Here is a tiny trained network, its code and every weight. The questions are about switching its units off for an input and a class, where a switched-off unit gives its printed mean instead of its output.

import numpy as np


def w(rows, s, z=0):
    codes = np.array(rows[::2]) - 128.0
    scale = np.full(codes.shape[1], s)
    scale[-1] = z or s
    return codes * scale


def norm(h):
    return h / np.sqrt((h * h).mean(-1, keepdims=True) + 1e-5)


def f(y):
    return y / 2 * (1 + np.tanh(0.7978845608 * (y + 0.044715 * y**3)))


def log_softmax(a):
    a = a - a.max(-1, keepdims=True)
    return a - np.log(np.exp(a).sum(-1, keepdims=True))


def net(x, mask):
    res = np.array(x, float).reshape(1, 4) / 4 @ E
    u = 0
    for l in range(2):
        y = f(norm(res) @ A[l][:, :-1].T + A[l][:, -1])
        res = res + np.where(mask[u : u + 15], y, B[l][:, -1]) @ B[l][:, :-1]
        u += 15
    return log_softmax(norm(res)[-1] @ U[:, :-1].T + U[:, -1])


A, B = {}, {}
E = w([
[180,167,151,91,6],'x0',
[136,97,75,8,148],'x1',
[69,181,189,71,148],'x2',
[175,80,197,121,158],'x3',
],0.0016)
A[0] = w([
[71,164,162,104,192,97],'L0N1',
[131,120,115,13,155,3],'L0N2',
[130,91,55,44,144,16],'L0N3',
[73,195,40,153,100,147],'L0N4',
[99,217,212,221,138,132],'L0N5',
[181,151,94,121,55,126],'L0N6',
[67,163,4,155,105,205],'L0N7',
[149,79,50,169,189,85],'L0N8',
[113,111,107,22,155,38],'L0N9',
[105,144,87,136,183,81],'L0N10',
[106,135,173,238,93,131],'L0N11',
[133,113,163,146,76,160],'L0N12',
[247,42,174,134,183,51],'L0N13',
[146,37,240,129,144,212],'L0N14',
[139,182,197,74,97,244],'L0N15',
],0.0047,0.00082)
B[0] = w([
[55,139,150,148,113,197],'L0N1',
[137,166,52,217,104,205],'L0N2',
[182,144,52,222,132,206],'L0N3',
[208,161,187,75,222,208],'L0N4',
[122,143,3,138,152,249],'L0N5',
[91,74,193,112,111,177],'L0N6',
[175,147,224,127,196,246],'L0N7',
[58,78,158,109,96,213],'L0N8',
[118,159,72,154,146,210],'L0N9',
[98,93,208,158,98,161],'L0N10',
[160,110,41,89,111,215],'L0N11',
[126,111,108,105,156,145],'L0N12',
[147,176,179,133,149,215],'L0N13',
[149,198,130,109,202,219],'L0N14',
[66,162,149,80,124,210],'L0N15',
],0.0036,0.0017)
A[1] = w([
[124,20,113,193,51,42],'L1N1',
[184,97,132,111,60,227],'L1N2',
[67,132,221,103,113,226],'L1N3',
[195,24,155,136,148,67],'L1N4',
[206,176,80,74,79,191],'L1N5',
[193,154,134,129,168,97],'L1N6',
[83,93,213,92,143,122],'L1N7',
[150,140,152,42,46,103],'L1N8',
[97,83,151,51,95,89],'L1N9',
[209,62,174,140,141,159],'L1N10',
[92,101,122,138,206,102],'L1N11',
[195,190,158,117,184,8],'L1N12',
[44,165,132,183,166,214],'L1N13',
[93,64,125,156,173,87],'L1N14',
[138,160,3,135,119,61],'L1N15',
],0.0049,0.0016)
B[1] = w([
[104,234,152,53,166,115],'L1N1',
[62,114,88,137,123,162],'L1N2',
[149,111,4,118,95,164],'L1N3',
[61,229,60,88,105,168],'L1N4',
[97,68,155,184,178,218],'L1N5',
[100,156,183,113,131,168],'L1N6',
[161,101,43,207,95,136],'L1N7',
[99,16,154,219,148,158],'L1N8',
[105,100,126,146,105,108],'L1N9',
[52,219,73,36,115,186],'L1N10',
[198,36,195,184,40,194],'L1N11',
[144,134,250,87,140,160],'L1N12',
[107,122,112,47,54,252],'L1N13',
[86,82,135,156,75,155],'L1N14',
[227,151,44,206,191,197],'L1N15',
],0.0029,0.0025)
U = w([
[181,131,49,206,189,188],'0',
[62,2,150,156,68,211],'1',
[78,190,95,57,120,173],'2',
[164,163,245,75,177,183],'3',
[158,125,147,140,110,90],'4',
[173,96,177,145,96,2],'5',
[160,95,177,144,114,4],'6',
[183,92,174,141,109,7],'7',
],0.0096,0.0044)

Each question gives the input, the list of numbers given to net, and the class t.
The units are the neurons (one row each of A and B). Each row of codes is followed by its name. A weight is (code - 128) times the scale printed after its matrix; where a second scale follows, it is the last column's (A, B and U).
mask holds one flag per neuron, layer by layer. A switched-off neuron (its flag False) gives its mean, the last column of its row in B, instead of its output. The means were averaged over made-up inputs and are rounded, as every weight is.
A unit's drop is (log p(t) with every unit on - log p(t) with that unit switched off) / (log p(t) with every unit on - log p(t) with every unit switched off).
The circuit of an input: a set's keep is (log p(t) with only the set's units on - log p(t) with every unit switched off) / (log p(t) with every unit on - log p(t) with every unit switched off). Starting from the 12 units with the biggest drops (on a tie, the unit counted first), units are removed one at a time, each time the one whose removal leaves the highest keep (on an exact tie, the one counted first), for as long as the keep stays at least 0.8.
units of the circuit, in order: the units of the circuit, biggest drop first
most important unit: the unit with the biggest drop
top k neurons: the k neurons with the biggest drops, biggest first
k most important neurons of layer l: the k neurons of layer l with the biggest drops, biggest first
input [1,-3,1,-5], class 3: top 2 neurons -> L0N4; L0N7
input [-4,-6,6,-8], class 3: units of the circuit, in order -> L0N4; L0N7
input [-1,1,-5,4], class 2: 3 most important neurons of layer 0 -> L0N8; L0N4; L0N7
input [-3,2,-2,-7], class 3: 2 most important neurons of layer 0 -> L0N4; L0N7
input [2,-7,6,0], class 0: units of the circuit, in order -> L0N5
input [3,3,-8,6], class 2: units of the circuit, in order -> L1N10; L1N4
input [8,8,-8,-8], class 0: units of the circuit, in order -> L1N15; L1N5
input [7,8,0,4], class 0: units of the circuit, in order -> L0N2; L0N3; L1N15
input [1,7,0,-8], class 3: units of the circuit, in order -> L0N7; L0N4
input [3,-5,2,-6], class 3: units of the circuit, in order -> L0N4; L1N12
input [-5,6,6,-4], class 0: units of the circuit, in order -> L0N2; L0N3
input [-2,6,6,6], class 0: 3 most important neurons of layer 0 -> L0N2; L0N9; L0N7
input [7,2,-8,6], class 2: 4 most important neurons of layer 1 -> L1N10; L1N4; L1N11; L1N1
input [7,0,-6,1], class 1: most important unit -> L1N8
input [5,8,-1,8], class 0: top 2 neurons -> L0N7; L0N2
input [7,8,-3,-6], class 0: units of the circuit, in order -> L0N3; L1N15
input [8,-5,0,-5], class 1: 3 most important neurons of layer 0 -> L0N6; L0N3; L0N2
input [-6,6,-8,-1], class 2: top 4 neurons -> L1N4; L0N8; L0N5; L1N1
input [-4,-4,4,-5], class 3: 4 most important neurons of layer 0 -> L0N4; L0N7; L0N6; L0N2
input [3,4,-1,3], class 0: most important unit -> L0N7
input [-8,6,6,-3], class 1: top 2 neurons -> L0N5; L0N10
input [2,2,-8,-6], class 2: top 4 neurons -> L1N10; L1N4; L0N14; L0N6
input [1,0,-8,-8], class 2: top 2 neurons -> L1N10; L1N4
input [-7,-6,6,-6], class 1: 3 most important neurons of layer 1 -> L1N11; L1N13; L1N10
input [-3,4,-7,6], class 2: 3 most important neurons of layer 0 -> L0N8; L0N4; L0N7
input [4,6,-3,5], class 0: top 2 neurons -> L0N7; L0N4
input [-5,-4,-3,-3], class 1: most important unit -> L0N8
input [8,7,-1,-2], class 1: top 3 neurons -> L0N6; L0N5; L1N8
input [0,4,-7,-5], class 2: 2 most important neurons of layer 1 -> L1N10; L1N4
input [0,5,4,-8], class 3: top 2 neurons -> L0N7; L0N4
